Below are the code and all the weights of a small trained network. Each question names an input and a target symbol and asks about switching units off, where a switched-off unit gives its printed mean instead of its output.

import numpy as np


def w(rows, s, z=0):
    codes = np.array(rows[::2]) - 128.0
    scale = np.full(codes.shape[1], s)
    scale[-1] = z or s
    return codes * scale


def norm(h):
    return h / np.sqrt((h * h).mean(-1, keepdims=True) + 1e-5)


def f(y):
    return np.maximum(y, 0)


def softmax(a):
    e = np.exp(a - a.max(-1, keepdims=True))
    return e / e.sum(-1, keepdims=True)


def log_softmax(a):
    a = a - a.max(-1, keepdims=True)
    return a - np.log(np.exp(a).sum(-1, keepdims=True))


def net(x, mask):
    ids = ['αβγδεθλπστφψ'.index(c) for c in x.split()]
    T = len(ids)
    res = E[ids] + P[:T]
    r = norm(res)
    for j in range(2):
        rows = slice(2 * j, 2 * j + 2)
        q, k, v = (r @ M[0][rows].T for M in (Q, K, V))
        z = softmax(np.where(np.tri(T) > 0, q @ k.T / 2**0.5, -1e9)) @ v
        o = O[0][rows]
        res = res + np.where(mask[j], z, o[:, -1]) @ o[:, :-1]
    y = f(norm(res) @ A[0][:, :-1].T + A[0][:, -1])
    res = res + np.where(mask[2:14], y, B[0][:, -1]) @ B[0][:, :-1]
    return log_softmax(norm(res)[-1] @ U[:, :-1].T + U[:, -1])


Q, K, V, O, A, B = {}, {}, {}, {}, {}, {}
E = w([
[67,103,137,136,142],'α',
[104,1,146,129,193],'β',
[126,129,51,132,154],'γ',
[123,176,87,100,124],'δ',
[91,144,155,108,120],'ε',
[112,59,117,48,182],'θ',
[105,153,142,118,128],'λ',
[145,116,75,188,154],'π',
[239,87,131,130,156],'σ',
[99,96,190,82,148],'τ',
[130,152,115,148,128],'φ',
[169,132,141,72,140],'ψ',
],0.033)
P = w([
[207,140,189,74,159],'0',
[215,76,151,103,109],'1',
[155,129,159,117,99],'2',
[145,150,222,72,251],'3',
[119,117,184,143,125],'4',
[198,128,145,149,62],'5',
[108,114,173,173,87],'6',
[123,147,255,129,237],'7',
[59,111,195,183,143],'8',
[125,180,167,172,68],'9',
[59,52,176,211,33],'10',
[89,164,215,174,88],'11',
[154,145,225,167,190],'12',
],0.0071)
Q[0] = w([
[87,90,172,198,233],'head 0',
[174,123,185,130,192],'head 0',
[252,89,176,64,161],'head 1',
[125,241,90,97,110],'head 1',
],0.023)
K[0] = w([
[96,91,84,149,6],'head 0',
[194,66,138,101,48],'head 0',
[241,65,164,97,166],'head 1',
[156,244,126,114,170],'head 1',
],0.022)
V[0] = w([
[73,227,102,150,100],'head 0',
[110,117,24,1,117],'head 0',
[100,106,201,167,95],'head 1',
[145,47,147,80,31],'head 1',
],0.0094)
O[0] = w([
[77,87,136,98,151,199],'head 0',
[107,196,110,144,254,67],'head 0',
[174,119,155,138,110,96],'head 1',
[122,199,161,115,233,2],'head 1',
],0.0093,0.0053)
A[0] = w([
[142,242,81,103,102,62],'neuron 0',
[129,131,170,123,62,164],'neuron 1',
[117,110,224,205,158,184],'neuron 2',
[122,129,84,250,130,46],'neuron 3',
[61,122,135,186,151,202],'neuron 4',
[155,199,212,250,87,11],'neuron 5',
[72,169,53,80,113,254],'neuron 6',
[98,250,237,115,89,136],'neuron 7',
[174,128,195,55,151,83],'neuron 8',
[190,174,147,187,146,34],'neuron 9',
[41,177,112,114,125,194],'neuron 10',
[141,236,93,31,79,133],'neuron 11',
],0.015,0.0025)
B[0] = w([
[122,91,212,97,101,199],'neuron 0',
[146,172,176,79,114,253],'neuron 1',
[104,142,160,139,34,211],'neuron 2',
[89,151,113,206,187,235],'neuron 3',
[172,113,117,123,133,212],'neuron 4',
[133,179,153,250,117,181],'neuron 5',
[116,124,82,108,51,239],'neuron 6',
[117,137,108,255,142,208],'neuron 7',
[72,153,88,91,167,198],'neuron 8',
[195,80,105,134,136,167],'neuron 9',
[147,117,88,95,78,216],'neuron 10',
[155,160,224,140,139,232],'neuron 11',
],0.025,0.0067)
U = w([
[123,132,126,162,117,47],'α',
[128,153,165,149,160,177],'β',
[108,80,105,209,146,154],'γ',
[7,164,128,166,107,3],'δ',
[126,181,128,174,101,6],'ε',
[155,136,154,102,57,179],'θ',
[209,99,121,166,120,104],'λ',
[112,140,140,180,108,6],'π',
[80,145,93,120,136,187],'σ',
[105,156,118,162,119,103],'τ',
[118,123,24,157,72,57],'φ',
[91,42,168,190,123,192],'ψ',
],0.015,0.0053)

Each question gives the input, a string of symbols that net reads in full, and the target symbol t.
The units are the heads (2 rows each of Q, K, V and O) and the neurons (one row each of A and B). Each row of codes is followed by its name. A weight is (code - 128) times the scale printed after its matrix; where a second scale follows, it is the last column's (O, A, B and U).
mask holds one flag per unit, heads first, then neurons. A switched-off unit (its flag False) gives its mean, the last column of its rows in O or B, instead of its output. The means were averaged over made-up inputs and are rounded, as every weight is.
A unit's drop is (log p(t) with every unit on - log p(t) with that unit switched off) / (log p(t) with every unit on - log p(t) with every unit switched off).
The circuit of an input: a set's keep is (log p(t) with only the set's units on - log p(t) with every unit switched off) / (log p(t) with every unit on - log p(t) with every unit switched off). Starting from the 12 units with the biggest drops (on a tie, the unit counted first), units are removed one at a time, each time the one whose removal leaves the highest keep (on an exact tie, the one counted first), for as long as the keep stays at least 0.8.
units of the circuit, in order: the units of the circuit, biggest drop first
unit that matters most: the unit with the biggest drop
k most important neurons: the k neurons with the biggest drops, biggest first
heads that matter: for each layer, one digit per head in row order, 1 if its drop is at least 0.15 and else 0, layers parted by /
drop when u is switched off: that unit's drop, to one decimal
input ψ δ γ ψ θ π δ φ δ φ, target θ: units of the circuit, in order : (head 0; neuron 1)
input α π δ φ ψ ψ δ α τ, target δ: units of the circuit, in order : (neuron 8; neuron 11)
input φ δ θ π γ δ δ α φ, target φ: unit that matters most : head 0
input α π δ ε φ δ δ δ θ σ ψ ψ, target β: 2 most important neurons : (neuron 11; neuron 8)
input π ε τ φ, target δ: heads that matter : 11
input δ δ θ φ γ δ σ φ θ α δ φ λ, target φ: heads that matter : 10
input θ φ φ γ π φ, target γ: units of the circuit, in order : (head 0; neuron 3; neuron 9)
input δ ε φ α β π π ψ λ ψ δ, target θ: heads that matter : 00
input ε φ δ α, target θ: 4 most important neurons : (neuron 3; neuron 7; neuron 2; neuron 4)
input α γ δ β β δ β τ, target δ: 2 most important neurons : (neuron 2; neuron 8)
input φ φ δ θ π φ φ ε λ, target θ: 3 most important neurons : (neuron 1; neuron 3; neuron 5)
input θ φ φ φ φ λ φ β ε, target θ: 3 most important neurons : (neuron 1; neuron 3; neuron 5)
input δ φ α ε φ φ φ γ, target φ: drop when neuron 0 is switched off : 0.2
input ψ λ φ γ δ φ ε, target φ: drop when head 0 is switched off : 0.3
input φ λ ψ φ δ φ δ ε α, target θ: drop when neuron 4 is switched off : 0.1
input δ ε φ β θ, target σ: most important neuron : (neuron 8)
